[[121 126 133 113 132 119 131 127 124 122 128]
 [ 98 123 130 138 131 133 128 114 104 109 112]]
->
[[121 126 133 113 132 119 131 127 124 122 128]]

[[123 126 121 124 122 123 126 122 125 129 129 134 124 119 104]
 [130 128 123 125 128 132 125 128 135 123 131 131 133 126 133]
 [133 129 131 125 129 130 129 127 129 135 135 128 116 132 137]
 [123 131 123 126 122 130 126 127 128 130 111 128 118 117 121]]
->
[[123 126 121 124 122 123 126 122 125 129 129 134 124 119 104]
 [133 129 131 125 129 130 129 127 129 135 135 128 116 132 137]]

[[128 128 128 128 128 128 128 128 128 128 128 128 127]
 [131 128 130 130 129 129 129 128 129 127 132 135 140]
 [123 125 119 131 128 126 125 133 103 129 117 120 123]
 [132 132 127 120 132 127 118 129 132 131 138 132 116]
 [125 127 125 133 127 130 130 128 115 132 126 119 133]
 [131 128 130 126 129 127 127 127 135 127 136 138 132]
 [125 129 126 125 128 128 126 125 126 131 132 121 116]]
->
[[128 128 128 128 128 128 128 128 128 128 128 128 127]
 [123 125 119 131 128 126 125 133 103 129 117 120 123]
 [125 127 125 133 127 130 130 128 115 132 126 119 133]
 [125 129 126 125 128 128 126 125 126 131 132 121 116]]

[[136 134 131 135 118 135 135 123 131 140 137 121]
 [124 131 120 117 136 127 119 138 129 119 118 137]
 [133 114 113 110 126 134 136 120 135 134 133 120]
 [139 139 123 124 114 140 132 132 137 140 133 123]
 [122 108 128 127 139 117 139 115 121 115 137 120]
 [139 133 115 115 120 140 123 142 140 140 125 132]
 [117 107 133 131 142 116 136 114 116 116 131 127]
 [118 131 142 144 129 118 132 115 116 119 134 121]]
->
[[136 134 131 135 118 135 135 123 131 140 137 121]
 [133 114 113 110 126 134 136 120 135 134 133 120]
 [122 108 128 127 139 117 139 115 121 115 137 120]
 [117 107 133 131 142 116 136 114 116 116 131 127]]

[[151 129 119 137 122 117 116]
 [113 152 121 107 140 136 103]
 [100  99 137 124 158 152 135]]
->
[[151 129 119 137 122 117 116]
 [100  99 137 124 158 152 135]]

[[145 134 128 128 141 127 120 140 125]
 [128 135 151 128 130 132 133 124 120]
 [132 129 129 133 112 126 110 124 119]
 [140 130 121 132 123 124 108 133 121]
 [140 136 140 127 144 130 131 136 124]
 [140 136 140 127 144 130 131 136 124]
 [140 130 121 132 123 124 108 132 121]
 [128 135 151 128 130 133 133 124 120]]
->
[[145 134 128 128 141 127 120 140 125]
 [132 129 129 133 112 126 110 124 119]
 [140 136 140 127 144 130 131 136 124]
 [140 130 121 132 123 124 108 132 121]]

[[116 131 150 129 106]
 [152  98 134  99 146]
 [144 110 146 106 122]
 [123 139 114 139 138]]
->
[[116 131 150 129 106]
 [144 110 146 106 122]]

[[129 117 117 129 138 129 106 129 138 117 138 129 141 138 129 117]
 [129 138 138 129 120 129 104 129 120 139 121 129 119 121 128 138]
 [128 113 112 128 141 128 112 128 141 112 141 128 144 140 129 113]]
->
[[129 117 117 129 138 129 106 129 138 117 138 129 141 138 129 117]
 [128 113 112 128 141 128 112 128 141 112 141 128 144 140 129 113]]

[[134 132 140 141 133 139 133 136 133 138 141 137]
 [140 140 120 120 140 122 140 142 140 122 119 122]
 [107 130 117 116 131 118 130 103 130 118 115 119]
 [116 122 137 137 122 135 122 114 122 135 137 135]
 [116 129 136 136 129 134 129 113 129 134 136 134]
 [151 127 142 142 127 140 127 152 127 140 143 139]
 [111 128 131 131 128 130 128 108 128 130 131 130]
 [142 109 123 123 108 125 108 146 108 125 123 125]]
->
[[134 132 140 141 133 139 133 136 133 138 141 137]
 [107 130 117 116 131 118 130 103 130 118 115 119]
 [116 129 136 136 129 134 129 113 129 134 136 134]
 [111 128 131 131 128 130 128 108 128 130 131 130]]
